[[ 46 -73]
 [ 67 -18]
 [-19 -20]
 [ 18 -90]
 [  8 -40]]
|
[[ 67 -18]
 [ 18 -90]]

[[ 14  -1  -4   8  -4 -10]
 [ 15  -2  14  -2  27  -8]
 [  7 -17 -11  -7   3  12]
 [ 13  -6  13  11  40  -2]
 [ 44 -35 -13 -10 -31  37]
 [ -1  41 -12   3 -50   5]
 [ -8  18 -11 -10  15   9]
 [-18  37 -31  10 -45  17]
 [-27 -37  16   2  -4   0]
 [-25 -20 -19  -6 -28   5]
 [-22  77   3   2 -34  -2]]
|
[[ 15  -2  14  -2  27  -8]
 [ 13  -6  13  11  40  -2]
 [ -1  41 -12   3 -50   5]
 [-18  37 -31  10 -45  17]
 [-25 -20 -19  -6 -28   5]]

[[ 54  12  -8  -4  23  40   1  24 -30  35 -30]
 [-71  19 -37 -14  12  14  11  -2 -14  27  12]
 [ 45 -31  -5  -5  10 -20  49 -36  25 -42  -3]
 [ -8 -13 -21  16   1  -6 -16  46 -30 -29  74]
 [-22  -6  55   0   5  20 -13   5 -19  56 -26]
 [ 27  -2  12  -8  21  40   1  -4 -38  56 -18]]
|
[[-71  19 -37 -14  12  14  11  -2 -14  27  12]
 [ -8 -13 -21  16   1  -6 -16  46 -30 -29  74]
 [ 27  -2  12  -8  21  40   1  -4 -38  56 -18]]

[[ -8 -62 -65 -14 -10  21  55]
 [  2   9   5 -12 -34  74  41]
 [ 38 -11  12 -66  20  10 -16]
 [  9  20  28 -48  58  -2 -18]
 [ 28 -18 -57 -73 -47 -61   1]
 [ 28 -13   7   7 -20  44  75]
 [  6 -56   0 -20  30 -35  79]]
|
[[  2   9   5 -12 -34  74  41]
 [  9  20  28 -48  58  -2 -18]
 [ 28 -13   7   7 -20  44  75]]

[[ 52 -53 -26   2  52  39]
 [-43  69  27 -35 -11 -52]
 [-27  35  -6  33 -56  47]
 [-42 -34  47   1  22 -21]
 [-48  68  29  15  39 -50]]
|
[[-43  69  27 -35 -11 -52]
 [-42 -34  47   1  22 -21]]

[[  3 -56 -21   5   6 -26  -2 -32  28   3 -45]
 [ 10  -4 -33  -6 -14 -28  59 -43  -2  -4 -15]
 [ 26 -62 -15  49  15 -29 -57  28 -44 -14  40]
 [ 25 -14  -3 -53 -17 -44 -72  68 -33   0   7]
 [  5 -69  -4  31  10 -58 -28  42 -30 -13  48]
 [ 20   5 -51  22  18 -20  56 -87  -1  35  -5]]
|
[[ 10  -4 -33  -6 -14 -28  59 -43  -2  -4 -15]
 [ 25 -14  -3 -53 -17 -44 -72  68 -33   0   7]
 [ 20   5 -51  22  18 -20  56 -87  -1  35  -5]]

[[ 32  21   3   0  -4   6 -32  17  -5  -1   4 -19]
 [ 19  10   3   0   3   6 -40  17  -5  -1   4 -16]
 [ 83  23   3   0   3   6 -62  20  -5  -1   4 -22]
 [ 21  15   3   0   3   6 -24  17  -5  -1   4 -19]
 [ 87  31   3   0   3   6 -40  17  -5  -1   4 -28]
 [ 15  16   3   0   3   6 -30  17  -5  -1   4 -22]]
|
[[ 19  10   3   0   3   6 -40  17  -5  -1   4 -16]
 [ 21  15   3   0   3   6 -24  17  -5  -1   4 -19]
 [ 15  16   3   0   3   6 -30  17  -5  -1   4 -22]]
---
[[-13   1   3  -4]
 [ -7  15   3 -42]
 [ -7  33   3 -81]]
|
[[-13   1]
 [ -7  15]]

[[-11  43   4 -47 -25]
 [ 58 -20 -67  50 -71]
 [  7 -66 -35  50 -44]
 [ 59 -29 -61 -17  11]
 [-74  24  32 -59   0]]
|
[[-11  43]
 [ 58 -20]]

[[  7  12  85 -83]
 [ 55  66  73  41]
 [ -5 -39 -79  86]
 [  8 -13 -85 -80]
 [-58   9  14 -30]]
|
[[ 7 12]
 [55 66]]

[[-90  -8 -19   0  40]
 [ 10  68 -62 -48 -12]]
|
[[-90  -8]
 [ 10  68]]

[[-58   1  48 -28  57]
 [-57   1  48 -28  57]
 [-66   1  56 -32  65]
 [-56   1  48 -28  56]
 [-58   1  48 -28  57]]
|
[[-58   1]
 [-57   1]]

[[ 64  28  28]
 [-13   5   0]
 [-10  -4  -1]
 [-12  -9   3]]
|
[[ 64  28]
 [-13   5]]
